Below are the code and all the weights of a small trained network. Each question names an input and a target symbol and asks about switching units off, where a switched-off unit gives its printed mean instead of its output.

import numpy as np


def w(rows, s, z=0):
    codes = np.array(rows[::2]) - 128.0
    scale = np.full(codes.shape[1], s)
    scale[-1] = z or s
    return codes * scale


def norm(h):
    return h / np.sqrt((h * h).mean(-1, keepdims=True) + 1e-5)


def f(y):
    return y / 2 * (1 + np.tanh(0.7978845608 * (y + 0.044715 * y**3)))


def softmax(a):
    e = np.exp(a - a.max(-1, keepdims=True))
    return e / e.sum(-1, keepdims=True)


def log_softmax(a):
    a = a - a.max(-1, keepdims=True)
    return a - np.log(np.exp(a).sum(-1, keepdims=True))


def net(x, mask):
    ids = ['αβγδεζθλμξπτφω'.index(c) for c in x.split()]
    T = len(ids)
    res = E[ids] + P[:T]
    u = 0
    for l in range(3):
        q, k, v = (norm(res) @ M[l].T for M in (Q, K, V))
        z = softmax(np.where(np.tri(T) > 0, q @ k.T / 2**0.5, -1e9)) @ v
        res = res + np.where(mask[u], z, O[l][:, -1]) @ O[l][:, :-1]
        u += 1
        y = f(norm(res) @ A[l][:, :-1].T + A[l][:, -1])
        res = res + np.where(mask[u : u + 8], y, B[l][:, -1]) @ B[l][:, :-1]
        u += 8
    return log_softmax(norm(res)[-1] @ U[:, :-1].T + U[:, -1])


Q, K, V, O, A, B = {}, {}, {}, {}, {}, {}
E = w([
[97,100,69,159,202,118],'α',
[32,153,79,139,179,137],'β',
[83,182,129,221,64,140],'γ',
[189,87,202,139,108,171],'δ',
[151,74,54,127,177,115],'ε',
[94,152,52,130,187,92],'ζ',
[94,144,154,240,143,92],'θ',
[63,195,151,207,103,133],'λ',
[112,93,46,138,129,125],'μ',
[90,112,251,56,143,119],'ξ',
[67,132,67,147,185,125],'π',
[123,190,122,205,130,83],'τ',
[212,125,153,162,131,146],'φ',
[160,176,96,185,141,80],'ω',
],0.013)
P = w([
[83,1,203,189,41,176],'0',
[166,160,63,94,208,173],'1',
[175,155,63,119,212,148],'2',
[170,159,76,135,207,137],'3',
[176,173,72,133,195,120],'4',
[169,173,84,144,189,110],'5',
[156,185,93,147,179,106],'6',
[166,194,88,140,171,96],'7',
[157,202,91,140,163,90],'8',
[154,211,93,140,157,84],'9',
[148,211,94,137,152,80],'10',
[157,213,97,129,146,69],'11',
[157,228,96,126,140,67],'12',
[147,229,93,128,134,63],'13',
],0.0054)
Q[0] = w([
[83,109,114,11,73,124],'L0H0',
[160,91,211,138,32,126],'L0H0',
],0.011)
K[0] = w([
[83,85,184,46,98,89],'L0H0',
[185,151,169,129,176,254],'L0H0',
],0.0064)
V[0] = w([
[164,209,3,225,171,174],'L0H0',
[210,148,144,99,151,182],'L0H0',
],0.0043)
O[0] = w([
[162,136,93,14,65,173,254],'L0H0',
[254,95,137,194,117,128,105],'L0H0',
],0.0062,0.0063)
A[0] = w([
[168,217,78,204,64,125,156],'L0N0',
[171,61,133,184,32,108,40],'L0N1',
[158,96,204,2,103,236,170],'L0N2',
[83,190,198,179,111,113,154],'L0N3',
[189,209,204,158,133,94,168],'L0N4',
[147,93,84,71,137,42,201],'L0N5',
[109,191,67,101,88,137,157],'L0N6',
[211,80,97,115,91,201,250],'L0N7',
],0.0075,0.002)
B[0] = w([
[176,87,155,28,215,216,233],'L0N0',
[180,67,187,136,165,62,126],'L0N1',
[43,61,3,138,250,247,146],'L0N2',
[168,120,165,94,116,176,168],'L0N3',
[141,246,119,173,118,157,181],'L0N4',
[52,136,109,206,154,197,194],'L0N5',
[136,104,156,177,241,98,255],'L0N6',
[100,221,171,137,205,38,175],'L0N7',
],0.0066,0.0062)
Q[1] = w([
[118,107,46,150,157,113],'L1H0',
[7,131,50,119,170,125],'L1H0',
],0.013)
K[1] = w([
[96,125,67,154,37,106],'L1H0',
[103,8,113,205,2,74],'L1H0',
],0.0074)
V[1] = w([
[123,179,214,99,192,177],'L1H0',
[130,25,138,175,3,94],'L1H0',
],0.0068)
O[1] = w([
[49,207,162,171,157,144,252],'L1H0',
[241,25,55,2,101,213,2],'L1H0',
],0.0077,0.0043)
A[1] = w([
[97,52,82,112,169,100,170],'L1N0',
[119,229,136,188,150,133,251],'L1N1',
[103,116,188,146,166,202,149],'L1N2',
[177,138,122,24,99,42,6],'L1N3',
[98,74,145,98,31,101,39],'L1N4',
[204,135,131,2,51,91,14],'L1N5',
[150,65,190,82,151,140,139],'L1N6',
[79,187,69,99,129,64,252],'L1N7',
],0.0085,0.0033)
B[1] = w([
[70,172,108,116,86,77,173],'L1N0',
[184,67,112,136,50,185,250],'L1N1',
[198,116,45,89,138,192,170],'L1N2',
[147,96,160,192,101,127,121],'L1N3',
[83,165,136,84,199,156,123],'L1N4',
[166,104,30,254,48,181,127],'L1N5',
[143,112,127,163,161,141,127],'L1N6',
[130,73,115,198,66,135,204],'L1N7',
],0.0083,0.011)
Q[2] = w([
[32,101,13,155,181,157],'L2H0',
[11,129,33,156,85,114],'L2H0',
],0.011)
K[2] = w([
[161,2,142,18,96,103],'L2H0',
[95,2,169,98,85,104],'L2H0',
],0.01)
V[2] = w([
[165,164,103,166,1,76],'L2H0',
[99,203,168,96,82,237],'L2H0',
],0.008)
O[2] = w([
[135,65,61,129,99,83,3],'L2H0',
[185,220,151,110,9,80,224],'L2H0',
],0.011,0.0031)
A[2] = w([
[58,103,173,157,142,210,51],'L2N0',
[185,196,164,63,80,167,165],'L2N1',
[126,182,181,197,148,14,144],'L2N2',
[182,139,154,189,105,197,247],'L2N3',
[55,60,106,81,154,22,15],'L2N4',
[132,126,59,94,145,113,79],'L2N5',
[166,50,86,101,181,197,168],'L2N6',
[227,97,183,134,122,254,128],'L2N7',
],0.0098,0.0015)
B[2] = w([
[164,100,98,149,165,77,168],'L2N0',
[180,39,121,156,193,75,215],'L2N1',
[105,77,219,112,90,127,173],'L2N2',
[194,149,179,67,172,203,255],'L2N3',
[200,167,223,153,158,75,168],'L2N4',
[79,160,172,98,138,135,159],'L2N5',
[152,125,196,135,53,131,187],'L2N6',
[217,238,60,146,245,162,218],'L2N7',
],0.011,0.0086)
U = w([
[142,81,242,84,104,97,71],'α',
[82,216,41,153,62,135,254],'β',
[121,120,58,59,172,71,200],'γ',
[18,145,109,108,177,179,177],'δ',
[106,29,162,116,225,119,31],'ε',
[118,111,108,227,124,49,211],'ζ',
[98,155,132,32,67,160,217],'θ',
[216,164,90,119,48,42,35],'λ',
[162,39,110,99,78,162,226],'μ',
[204,146,97,134,208,180,151],'ξ',
[76,223,163,93,161,39,60],'π',
[152,195,183,188,3,134,41],'τ',
[112,92,41,224,109,208,49],'φ',
[112,157,215,223,150,180,51],'ω',
],0.013,0.0031)

Each question gives the input, a string of symbols that net reads in full, and the target symbol t.
The units are the heads (2 rows each of Q, K, V and O) and the neurons (one row each of A and B). Each row of codes is followed by its name. A weight is (code - 128) times the scale printed after its matrix; where a second scale follows, it is the last column's (O, A, B and U).
mask holds one flag per unit, layer by layer, with each layer's heads first. A switched-off unit (its flag False) gives its mean, the last column of its rows in O or B, instead of its output. The means were averaged over made-up inputs and are rounded, as every weight is.
A unit's drop is (log p(t) with every unit on - log p(t) with that unit switched off) / (log p(t) with every unit on - log p(t) with every unit switched off).
unit that matters most: the unit with the biggest drop
k most important neurons: the k neurons with the biggest drops, biggest first
k most important neurons of layer l: the k neurons of layer l with the biggest drops, biggest first
input ζ θ τ φ ζ ω λ ε φ, target ω: unit that matters most => L1H0
input θ δ ξ δ θ ω λ ε γ ζ, target θ: 3 most important neurons => L0N7, L0N5, L0N0
input δ θ ζ ξ ε, target δ: 3 most important neurons => L1N1, L0N0, L2N1
input α τ λ α, target α: 4 most important neurons of layer 0 => L0N0, L0N6, L0N2, L0N7
input ε ξ π ζ ζ τ ζ μ, target ε: 2 most important neurons => L0N7, L1N1
input λ δ γ ζ γ θ ε ξ μ ζ ω ζ, target λ: 2 most important neurons => L0N3, L2N1
input μ π δ ζ, target μ: 3 most important neurons => L0N0, L0N6, L2N6
input γ ω λ ζ γ ω π λ ε, target γ: 3 most important neurons of layer 0 => L0N3, L0N0, L0N4
input ζ θ ζ ξ β ζ ω λ θ θ ζ α, target ζ: 2 most important neurons of layer 0 => L0N0, L0N4
input α μ ε α φ ζ λ τ μ π β μ π ε, target α: 3 most important neurons of layer 2 => L2N6, L2N7, L2N4
input γ ε φ ζ τ β, target γ: 2 most important neurons of layer 1 => L1N1, L1N7
input μ δ τ α ε ζ ω α, target μ: 2 most important neurons => L0N0, L0N6
input θ τ ξ μ, target θ: 4 most important neurons => L0N5, L0N7, L0N0, L0N6
input ε π ζ μ ζ γ λ δ θ ζ π, target ε: unit that matters most => L2H0
input θ λ π ξ δ γ γ ζ τ φ δ, target ω: 3 most important neurons => L0N2, L0N7, L0N1
input τ π ζ β, target τ: 2 most important neurons => L0N0, L0N3
input δ ω ζ ζ δ μ τ μ λ λ γ ζ, target δ: 2 most important neurons => L1N1, L0N0
input α λ ζ ε α, target α: 2 most important neurons => L0N0, L2N6
input τ ζ ε τ ω ζ ξ δ γ μ, target τ: 3 most important neurons of layer 0 => L0N0, L0N7, L0N3
input φ ζ ζ τ ε ε ξ τ τ π ζ, target φ: unit that matters most => L0N7
input γ γ ε ε λ δ α α π, target γ: 3 most important neurons of layer 1 => L1N1, L1N7, L1N0
input ζ α τ ξ θ ξ ε δ γ ζ ε, target ζ: 2 most important neurons of layer 0 => L0N0, L0N4
